Below is a small trained network, with its code and all its weights. Each question gives an input and a class and asks what happens when units are switched off, that is, made to give their printed mean instead of their output.

import numpy as np


def w(rows, s, z=0):
    codes = np.array(rows[::2]) - 128.0
    scale = np.full(codes.shape[1], s)
    scale[-1] = z or s
    return codes * scale


def f(y):
    return np.maximum(y, 0)


def log_softmax(a):
    a = a - a.max(-1, keepdims=True)
    return a - np.log(np.exp(a).sum(-1, keepdims=True))


def net(x, mask):
    res = np.array(x, float).reshape(1, 5) / 4 @ E
    y = f(res @ A[0][:, :-1].T + A[0][:, -1])
    res = res + np.where(mask, y, B[0][:, -1]) @ B[0][:, :-1]
    return log_softmax(res[-1] @ U[:, :-1].T + U[:, -1])


A, B = {}, {}
E = w([
[237,165,86,192],'x0',
[126,126,128,129],'x1',
[128,128,123,130],'x2',
[203,1,152,124],'x3',
[105,131,238,210],'x4',
],0.009)
A[0] = w([
[93,140,253,197,85],'N0',
[151,80,140,117,10],'N1',
[220,132,107,153,84],'N2',
[176,140,95,57,75],'N3',
[235,166,70,173,52],'N4',
[170,69,150,130,54],'N5',
[76,235,122,122,44],'N6',
[172,198,76,220,84],'N7',
[67,126,169,64,86],'N8',
[119,160,148,200,82],'N9',
[42,65,120,106,55],'N10',
[137,142,184,144,37],'N11',
[184,130,157,101,237],'N12',
[82,113,147,63,76],'N13',
[92,168,102,145,33],'N14',
[171,23,142,151,17],'N15',
[76,80,143,76,71],'N16',
[101,237,151,163,85],'N17',
[67,186,76,140,73],'N18',
[72,108,141,54,93],'N19',
[139,28,120,135,49],'N20',
[135,101,8,16,4],'N21',
[86,221,79,165,62],'N22',
[50,105,144,90,76],'N23',
[122,69,170,206,111],'N24',
[120,138,200,173,50],'N25',
],0.011)
B[0] = w([
[212,215,3,130,199],'N0',
[237,60,132,78,131],'N1',
[86,93,186,184,184],'N2',
[159,182,79,178,156],'N3',
[115,96,170,206,197],'N4',
[201,52,152,65,154],'N5',
[213,45,123,84,176],'N6',
[81,94,234,220,198],'N7',
[164,105,191,202,166],'N8',
[143,149,48,114,156],'N9',
[138,105,124,199,154],'N10',
[138,152,62,152,132],'N11',
[32,149,150,77,244],'N12',
[146,109,165,195,153],'N13',
[177,88,78,35,135],'N14',
[213,45,134,56,166],'N15',
[148,120,132,199,154],'N16',
[207,39,143,40,186],'N17',
[206,75,141,72,169],'N18',
[144,111,193,218,166],'N19',
[209,110,106,61,159],'N20',
[252,244,23,189,180],'N21',
[216,31,123,116,178],'N22',
[143,91,155,200,161],'N23',
[180,195,43,100,182],'N24',
[196,149,46,207,150],'N25',
],0.0069,0.011)
U = w([
[194,51,158,55,50],'0',
[177,220,69,185,63],'1',
[123,96,224,253,56],'2',
[120,140,157,116,249],'3',
[120,143,157,113,245],'4',
[1,200,184,12,115],'5',
],0.0099,0.016)

Each question gives the input, the list of numbers given to net, and the class t.
The units are the neurons (one row each of A and B). Each row of codes is followed by its name. A weight is (code - 128) times the scale printed after its matrix; where a second scale follows, it is the last column's (A, B and U).
mask holds one flag per neuron, in row order. A switched-off neuron (its flag False) gives its mean, the last column of its row in B, instead of its output. The means were averaged over made-up inputs and are rounded, as every weight is.
A unit's drop is (log p(t) with every unit on - log p(t) with that unit switched off) / (log p(t) with every unit on - log p(t) with every unit switched off).
The circuit of an input: a set's keep is (log p(t) with only the set's units on - log p(t) with every unit switched off) / (log p(t) with every unit on - log p(t) with every unit switched off). Starting from the 12 units with the biggest drops (on a tie, the unit counted first), units are removed one at a time, each time the one whose removal leaves the highest keep (on an exact tie, the one counted first), for as long as the keep stays at least 0.8.
circuit, biggest first: the units of the circuit, biggest drop first
top k neurons: the k neurons with the biggest drops, biggest first
drop when u is switched off: that unit's drop, to one decimal
input [0,5,3,-4,8], class 1: circuit, biggest first -> N0
input [5,4,-6,6,6], class 0: top 3 neurons -> N15, N5, N21
input [-5,-4,3,-4,-4], class 2: circuit, biggest first -> N19, N8, N23
input [5,0,-1,-4,-3], class 2: circuit, biggest first -> N7, N0
input [-8,-8,4,-7,-3], class 2: top 4 neurons -> N19, N8, N23, N13
input [7,3,6,-8,5], class 0: circuit, biggest first -> N17, N22
input [7,3,-1,-8,3], class 0: circuit, biggest first -> N17, N22
input [-7,5,-6,-3,5], class 2: top 2 neurons -> N8, N23
input [8,-8,-6,-1,8], class 1: top 3 neurons -> N0, N24, N9
input [0,5,-2,-6,5], class 0: top 3 neurons -> N17, N6, N22
input [-3,8,-8,8,8], class 0: top 2 neurons -> N15, N5
input [-7,-3,-4,-4,2], class 2: drop when N19 is switched off -> 0.1
input [-5,1,-5,3,-6], class 1: drop when N21 is switched off -> 0.7
input [-7,1,8,-4,-8], class 1: top neuron -> N21
input [-2,-7,5,2,-7], class 1: drop when N21 is switched off -> 0.7
input [0,4,0,5,8], class 1: drop when N24 is switched off -> 0.1
